Here is a tiny trained network, its code and every weight. The questions are about switching its units off for an input and a class, where a switched-off unit gives its printed mean instead of its output.

import numpy as np


def w(rows, s, z=0):
    codes = np.array(rows[::2]) - 128.0
    scale = np.full(codes.shape[1], s)
    scale[-1] = z or s
    return codes * scale


def f(y):
    return np.maximum(y, 0)


def log_softmax(a):
    a = a - a.max(-1, keepdims=True)
    return a - np.log(np.exp(a).sum(-1, keepdims=True))


def net(x, mask):
    res = np.array(x, float).reshape(1, 6) / 4 @ E
    y = f(res @ A[0][:, :-1].T + A[0][:, -1])
    res = res + np.where(mask, y, B[0][:, -1]) @ B[0][:, :-1]
    return log_softmax(res[-1] @ U[:, :-1].T + U[:, -1])


A, B = {}, {}
E = w([
[144,141,120,131,130,139,132,128,121,118],'x0',
[204,63,49,81,176,35,109,136,135,109],'x1',
[123,66,122,63,165,225,126,48,91,161],'x2',
[131,116,137,132,136,134,126,142,124,125],'x3',
[116,135,127,121,133,123,125,128,141,134],'x4',
[176,69,122,187,113,170,131,87,248,125],'x5',
],0.015)
A[0] = w([
[119,159,159,65,122,98,125,121,41,147,121],'n1',
[184,65,56,73,181,73,101,116,120,103,56],'n2',
[135,145,142,139,88,87,137,142,148,102,2],'n3',
[99,100,118,131,131,133,120,130,120,115,92],'n4',
[132,87,132,65,144,193,113,73,87,161,68],'n5',
[74,151,102,56,117,115,177,156,74,107,135],'n6',
[100,144,146,144,104,173,134,136,130,159,81],'n7',
[70,155,179,171,86,182,157,107,110,149,98],'n8',
[180,81,133,172,108,184,139,83,247,122,114],'n9',
[120,167,161,73,155,124,105,157,38,136,94],'n10',
[125,89,118,60,164,199,130,84,107,163,43],'n11',
[128,147,124,176,52,77,114,221,137,87,30],'n12',
[141,140,156,120,109,130,87,110,128,114,51],'n13',
[99,141,166,118,89,203,135,157,137,112,90],'n14',
[99,164,181,166,89,187,113,99,110,152,96],'n15',
],0.013,0.0065)
B[0] = w([
[86,94,117,168,113,139,59,65,99,178,226],'n1',
[179,79,65,1,184,136,151,141,169,31,227],'n2',
[89,176,166,134,140,45,170,131,137,141,161],'n3',
[98,106,96,174,120,161,155,129,155,92,134],'n4',
[168,248,186,184,47,66,168,174,172,131,222],'n5',
[121,79,178,144,103,200,81,107,70,188,217],'n6',
[149,115,91,82,121,137,149,120,132,96,184],'n7',
[197,98,51,59,220,148,133,145,200,81,240],'n8',
[24,85,153,196,120,202,4,54,19,202,254],'n9',
[84,84,133,161,123,170,90,65,61,187,229],'n10',
[115,212,203,191,115,72,226,201,174,135,216],'n11',
[151,196,171,184,105,59,174,170,177,135,222],'n12',
[136,131,105,117,115,131,132,149,116,158,129],'n13',
[134,91,89,72,144,84,104,175,119,83,201],'n14',
[146,72,77,74,145,105,149,165,165,78,228],'n15',
],0.0096,0.02)
U = w([
[82,81,135,158,123,159,50,98,74,173,254],'0',
[147,81,78,8,163,125,136,152,173,82,15],'1',
[124,221,176,195,95,84,187,171,180,138,113],'2',
],0.012,0.0022)

Each question gives the input, the list of numbers given to net, and the class t.
The units are the neurons (one row each of A and B). Each row of codes is followed by its name. A weight is (code - 128) times the scale printed after its matrix; where a second scale follows, it is the last column's (A, B and U).
mask holds one flag per neuron, in row order. A switched-off neuron (its flag False) gives its mean, the last column of its row in B, instead of its output. The means were averaged over made-up inputs and are rounded, as every weight is.
A unit's drop is (log p(t) with every unit on - log p(t) with that unit switched off) / (log p(t) with every unit on - log p(t) with every unit switched off).
The circuit of an input: a set's keep is (log p(t) with only the set's units on - log p(t) with every unit switched off) / (log p(t) with every unit on - log p(t) with every unit switched off). Starting from the 12 units with the biggest drops (on a tie, the unit counted first), units are removed one at a time, each time the one whose removal leaves the highest keep (on an exact tie, the one counted first), for as long as the keep stays at least 0.8.
units of the circuit, in order: the units of the circuit, biggest drop first
most important unit: the unit with the biggest drop
top k neurons: the k neurons with the biggest drops, biggest first
drop of u: that unit's drop, to one decimal
input [-5,1,8,-4,6,5], class 2: units of the circuit, in order -> [n11]
input [8,4,-6,5,6,0], class 2: top 2 neurons -> [n12; n8]
input [-4,-5,5,6,-8,3], class 1: top 4 neurons -> [n8; n15; n12; n14]
input [2,7,-3,7,-5,7], class 0: top 3 neurons -> [n9; n8; n15]
input [0,-6,-6,-2,-6,-3], class 1: top 4 neurons -> [n8; n5; n11; n15]
input [-3,2,-8,-2,0,8], class 0: top 3 neurons -> [n9; n5; n11]
input [-3,-5,5,-7,-8,3], class 1: top 3 neurons -> [n8; n15; n12]
input [6,-1,7,0,-1,-6], class 2: top 3 neurons -> [n5; n11; n9]
input [7,-4,8,6,2,-3], class 2: top 2 neurons -> [n5; n11]
input [-8,-6,7,3,2,-4], class 2: top 3 neurons -> [n5; n11; n2]
input [5,6,-7,6,4,6], class 2: top 3 neurons -> [n12; n8; n10]
input [-6,-7,2,5,-2,-6], class 1: top 4 neurons -> [n8; n9; n15; n14]
input [6,-4,-1,-2,1,3], class 1: top 2 neurons -> [n10; n1]
input [-7,-7,4,-7,0,-5], class 1: top 3 neurons -> [n8; n9; n15]
input [3,1,-7,7,-5,-7], class 0: most important unit -> n10
input [2,-2,-4,-2,8,4], class 0: drop of n9 -> 3.9
input [2,2,-6,2,7,-8], class 0: drop of n5 -> 0.0
input [-1,7,-5,-8,4,7], class 0: drop of n8 -> 0.9
